Below is a small trained network, with its code and all its weights. Each question gives an input and a target symbol and asks what happens when units are switched off, that is, made to give their printed mean instead of their output.

import numpy as np


def w(rows, s, z=0):
    codes = np.array(rows[::2]) - 128.0
    scale = np.full(codes.shape[1], s)
    scale[-1] = z or s
    return codes * scale


def norm(h):
    return h / np.sqrt((h * h).mean(-1, keepdims=True) + 1e-5)


def f(y):
    return y / 2 * (1 + np.tanh(0.7978845608 * (y + 0.044715 * y**3)))


def softmax(a):
    e = np.exp(a - a.max(-1, keepdims=True))
    return e / e.sum(-1, keepdims=True)


def log_softmax(a):
    a = a - a.max(-1, keepdims=True)
    return a - np.log(np.exp(a).sum(-1, keepdims=True))


def net(x, mask):
    ids = ['γεζηξπστφ'.index(c) for c in x.split()]
    T = len(ids)
    res = E[ids] + P[:T]
    u = 0
    for l in range(2):
        q, k, v = (norm(res) @ M[l].T for M in (Q, K, V))
        z = softmax(np.where(np.tri(T) > 0, q @ k.T / 4**0.5, -1e9)) @ v
        res = res + np.where(mask[u], z, O[l][:, -1]) @ O[l][:, :-1]
        u += 1
        y = f(norm(res) @ A[l][:, :-1].T + A[l][:, -1])
        res = res + np.where(mask[u : u + 8], y, B[l][:, -1]) @ B[l][:, :-1]
        u += 8
    return log_softmax(norm(res)[-1] @ U[:, :-1].T + U[:, -1])


Q, K, V, O, A, B = {}, {}, {}, {}, {}, {}
E = w([
[99,209,109,124],'γ',
[77,89,137,199],'ε',
[101,159,225,194],'ζ',
[4,165,159,172],'η',
[134,75,78,116],'ξ',
[151,128,106,110],'π',
[54,177,84,128],'σ',
[30,89,109,185],'τ',
[80,157,181,89],'φ',
],0.02)
P = w([
[131,146,182,143],'0',
[158,162,188,118],'1',
[101,253,84,153],'2',
[113,99,172,138],'3',
[153,146,174,106],'4',
[95,209,85,147],'5',
[105,86,158,129],'6',
[146,132,156,93],'7',
[96,184,92,151],'8',
[102,75,141,109],'9',
[139,114,141,78],'10',
[94,173,109,166],'11',
],0.021)
Q[0] = w([
[39,200,185,152],'0.h0',
[146,214,90,152],'0.h0',
[27,184,79,107],'0.h0',
[110,113,122,2],'0.h0',
],0.0092)
K[0] = w([
[12,95,122,63],'0.h0',
[139,134,84,55],'0.h0',
[69,182,156,56],'0.h0',
[110,191,132,171],'0.h0',
],0.011)
V[0] = w([
[110,108,213,83],'0.h0',
[74,148,88,19],'0.h0',
[161,44,149,109],'0.h0',
[209,214,71,254],'0.h0',
],0.0094)
O[0] = w([
[81,119,140,31,253],'0.h0',
[138,203,116,127,104],'0.h0',
[153,56,62,85,34],'0.h0',
[166,121,192,247,47],'0.h0',
],0.013,0.0047)
A[0] = w([
[142,115,100,134,46],'0.n0',
[105,175,99,118,162],'0.n1',
[169,146,116,86,112],'0.n2',
[151,140,194,113,109],'0.n3',
[251,125,203,65,123],'0.n4',
[214,170,183,72,69],'0.n5',
[189,118,202,84,38],'0.n6',
[193,152,64,117,1],'0.n7',
],0.024,0.0068)
B[0] = w([
[121,21,43,87,116],'0.n0',
[102,158,96,148,253],'0.n1',
[136,57,56,99,132],'0.n2',
[122,159,136,69,239],'0.n3',
[171,76,86,231,199],'0.n4',
[192,156,159,3,180],'0.n5',
[75,60,94,105,197],'0.n6',
[5,114,75,114,125],'0.n7',
],0.031,0.0078)
Q[1] = w([
[197,193,35,82],'1.h0',
[250,130,20,160],'1.h0',
[79,126,175,73],'1.h0',
[200,7,139,165],'1.h0',
],0.012)
K[1] = w([
[129,190,150,201],'1.h0',
[213,123,146,218],'1.h0',
[74,144,151,73],'1.h0',
[250,47,204,134],'1.h0',
],0.015)
V[1] = w([
[195,175,18,85],'1.h0',
[66,137,46,7],'1.h0',
[130,128,108,142],'1.h0',
[155,62,103,116],'1.h0',
],0.011)
O[1] = w([
[247,139,230,118,67],'1.h0',
[111,185,212,236,254],'1.h0',
[128,118,143,111,113],'1.h0',
[195,226,165,108,45],'1.h0',
],0.011,0.0073)
A[1] = w([
[146,75,180,111,60],'1.n0',
[131,66,157,219,121],'1.n1',
[93,79,183,111,131],'1.n2',
[128,115,145,251,139],'1.n3',
[74,118,145,75,151],'1.n4',
[102,62,155,141,137],'1.n5',
[133,84,163,75,6],'1.n6',
[132,181,41,133,70],'1.n7',
],0.03,0.012)
B[1] = w([
[58,48,109,114,144],'1.n0',
[113,253,107,168,154],'1.n1',
[189,192,211,167,201],'1.n2',
[181,52,144,141,202],'1.n3',
[136,93,76,133,249],'1.n4',
[132,137,170,88,178],'1.n5',
[24,128,75,71,152],'1.n6',
[148,219,144,91,175],'1.n7',
],0.043,0.016)
U = w([
[118,58,118,190,185],'γ',
[230,55,112,70,1],'ε',
[186,145,31,184,114],'ζ',
[165,108,62,101,146],'η',
[113,143,242,116,190],'ξ',
[32,127,90,226,92],'π',
[249,148,91,43,7],'σ',
[31,103,179,127,200],'τ',
[44,240,118,127,104],'φ',
],0.016,0.0086)

Each question gives the input, a string of symbols that net reads in full, and the target symbol t.
The units are the heads (4 rows each of Q, K, V and O) and the neurons (one row each of A and B). Each row of codes is followed by its name. A weight is (code - 128) times the scale printed after its matrix; where a second scale follows, it is the last column's (O, A, B and U).
mask holds one flag per unit, layer by layer, with each layer's heads first. A switched-off unit (its flag False) gives its mean, the last column of its rows in O or B, instead of its output. The means were averaged over made-up inputs and are rounded, as every weight is.
A unit's drop is (log p(t) with every unit on - log p(t) with that unit switched off) / (log p(t) with every unit on - log p(t) with every unit switched off).
The circuit of an input: a set's keep is (log p(t) with only the set's units on - log p(t) with every unit switched off) / (log p(t) with every unit on - log p(t) with every unit switched off). Starting from the 12 units with the biggest drops (on a tie, the unit counted first), units are removed one at a time, each time the one whose removal leaves the highest keep (on an exact tie, the one counted first), for as long as the keep stays at least 0.8.
units of the circuit, in order: the units of the circuit, biggest drop first
most important unit: the unit with the biggest drop
k most important neurons: the k neurons with the biggest drops, biggest first
k most important neurons of layer l: the k neurons of layer l with the biggest drops, biggest first
input ζ ξ γ, target σ: units of the circuit, in order => (1.n7 1.n3 1.h0 0.n3)
input ζ γ σ φ τ ζ φ η, target π: 3 most important neurons of layer 0 => (0.n4 0.n3 0.n5)
input γ τ γ η ζ ζ, target π: most important unit => 0.n4
input ξ ε τ φ ζ φ σ γ φ ζ τ ζ, target ζ: 4 most important neurons => (1.n5 1.n3 0.n5 0.n1)
input τ ζ τ ζ σ, target φ: 2 most important neurons => (1.n3 1.n2)
input ζ ε γ π τ ζ τ τ, target γ: units of the circuit, in order => (1.n3 0.n5)
input ζ π φ ζ φ ε σ ξ η φ φ ε, target φ: 2 most important neurons of layer 1 => (1.n7 1.n3)
input φ ξ τ ξ τ φ τ σ ε φ, target ζ: 2 most important neurons => (1.n4 0.n4)
input π φ ζ ζ φ π, target φ: 2 most important neurons => (0.n4 1.n7)
input τ σ ζ ζ π ζ ζ ζ, target τ: 3 most important neurons => (0.n5 0.n1 1.n6)
input φ ε ζ ζ η ζ, target π: units of the circuit, in order => (1.n2 0.n5)
input φ φ ξ ζ γ ζ ζ τ τ ζ φ ξ, target φ: 4 most important neurons => (1.n7 0.n1 1.n4 0.n4)
input ξ ζ ζ, target σ: 2 most important neurons of layer 0 => (0.n6 0.n1)
input η φ φ ε φ τ ζ ξ, target ζ: 2 most important neurons of layer 1 => (1.n1 1.n2)
input π ζ φ φ φ φ η ζ φ φ ζ, target η: units of the circuit, in order => (0.h0 1.n4)
input τ ζ τ, target ζ: 2 most important neurons of layer 1 => (1.n3 1.n2)
input ζ ζ ζ γ η φ ζ ε, target ξ: 2 most important neurons of layer 1 => (1.n2 1.n5)
input ζ ε φ φ φ ζ ζ γ ξ ζ φ, target τ: 2 most important neurons => (0.n5 1.n6)
input φ τ ζ π ξ ζ η φ ε ε φ ε, target φ: 3 most important neurons of layer 0 => (0.n1 0.n4 0.n6)
input ζ ζ φ ζ ζ ζ η ζ ζ ζ ξ, target ζ: 2 most important neurons of layer 1 => (1.n1 1.n3)
input ζ φ ζ φ φ ζ ε π ζ τ φ π, target φ: units of the circuit, in order => (1.n3)
input ε γ ζ, target γ: 4 most important neurons => (0.n5 1.n3 1.n2 0.n1)
input φ ζ ζ η, target γ: units of the circuit, in order => (0.n5 1.n3)
input ζ ζ ζ ζ τ ζ ζ γ ζ ε, target ξ: units of the circuit, in order => (1.n2)
